Below are the code and all the weights of a small trained network. Each question names an input and a class and asks about switching units off, where a switched-off unit gives its printed mean instead of its output.

import numpy as np


def w(rows, s, z=0):
    codes = np.array(rows[::2]) - 128.0
    scale = np.full(codes.shape[1], s)
    scale[-1] = z or s
    return codes * scale


def f(y):
    return y / 2 * (1 + np.tanh(0.7978845608 * (y + 0.044715 * y**3)))


def log_softmax(a):
    a = a - a.max(-1, keepdims=True)
    return a - np.log(np.exp(a).sum(-1, keepdims=True))


def net(x, mask):
    res = np.array(x, float).reshape(1, 6) / 4 @ E
    y = f(res @ A[0][:, :-1].T + A[0][:, -1])
    res = res + np.where(mask, y, B[0][:, -1]) @ B[0][:, :-1]
    return log_softmax(res[-1] @ U[:, :-1].T + U[:, -1])


A, B = {}, {}
E = w([
[128,128,129],'x0',
[130,127,128],'x1',
[126,18,130],'x2',
[242,128,2],'x3',
[127,128,127],'x4',
[8,182,10],'x5',
],0.0091)
A[0] = w([
[71,5,102,147],'n1',
[64,145,89,148],'n2',
[219,175,228,117],'n3',
[194,153,41,18],'n4',
[70,116,54,6],'n5',
[170,146,74,144],'n6',
[196,167,50,135],'n7',
[166,149,77,150],'n8',
[215,46,82,112],'n9',
],0.017,0.012)
B[0] = w([
[69,73,149,227],'n1',
[142,217,92,212],'n2',
[45,76,125,253],'n3',
[17,175,151,194],'n4',
[151,41,158,167],'n5',
[141,87,135,201],'n6',
[93,55,124,237],'n7',
[134,106,165,200],'n8',
[251,211,110,234],'n9',
],0.026,0.013)
U = w([
[58,108,90,254],'0',
[150,8,175,5],'1',
[195,237,58,106],'2',
],0.013,0.0032)

Each question gives the input, the list of numbers given to net, and the class t.
The units are the neurons (one row each of A and B). Each row of codes is followed by its name. A weight is (code - 128) times the scale printed after its matrix; where a second scale follows, it is the last column's (A, B and U).
mask holds one flag per neuron, in row order. A switched-off neuron (its flag False) gives its mean, the last column of its row in B, instead of its output. The means were averaged over made-up inputs and are rounded, as every weight is.
A unit's drop is (log p(t) with every unit on - log p(t) with that unit switched off) / (log p(t) with every unit on - log p(t) with every unit switched off).
The circuit of an input: a set's keep is (log p(t) with only the set's units on - log p(t) with every unit switched off) / (log p(t) with every unit on - log p(t) with every unit switched off). Starting from all 9 units, units are removed one at a time, each time the one whose removal leaves the highest keep (on an exact tie, the one counted first), for as long as the keep stays at least 0.8.
units of the circuit, in order: the units of the circuit, biggest drop first
unit that matters most: the unit with the biggest drop
k most important neurons: the k neurons with the biggest drops, biggest first
drop of u: that unit's drop, to one decimal
input [7,-7,6,7,2,0], class 2: units of the circuit, in order -> (n9)
input [2,-6,-1,-7,-3,8], class 2: 2 most important neurons -> (n2; n3)
input [-8,-8,3,7,-1,2], class 1: 4 most important neurons -> (n7; n6; n8; n2)
input [-6,0,-3,0,5,2], class 2: 2 most important neurons -> (n3; n1)
input [5,3,5,1,-7,8], class 1: 2 most important neurons -> (n5; n4)
input [-8,0,-6,0,-6,8], class 2: 3 most important neurons -> (n2; n3; n1)
input [2,5,4,3,1,-1], class 2: 2 most important neurons -> (n9; n3)
input [-4,3,-1,-4,-2,-7], class 0: 2 most important neurons -> (n3; n5)
input [3,-4,3,7,-5,6], class 1: 4 most important neurons -> (n5; n6; n8; n7)
input [2,-5,4,1,1,-4], class 2: 2 most important neurons -> (n9; n7)
input [-5,4,2,5,-1,7], class 1: drop of n5 -> 1.9
input [-5,4,5,6,8,8], class 1: drop of n5 -> 1.9
input [-3,-1,5,3,-5,-7], class 2: drop of n9 -> 1.5
input [0,-8,6,7,0,3], class 1: unit that matters most -> n7
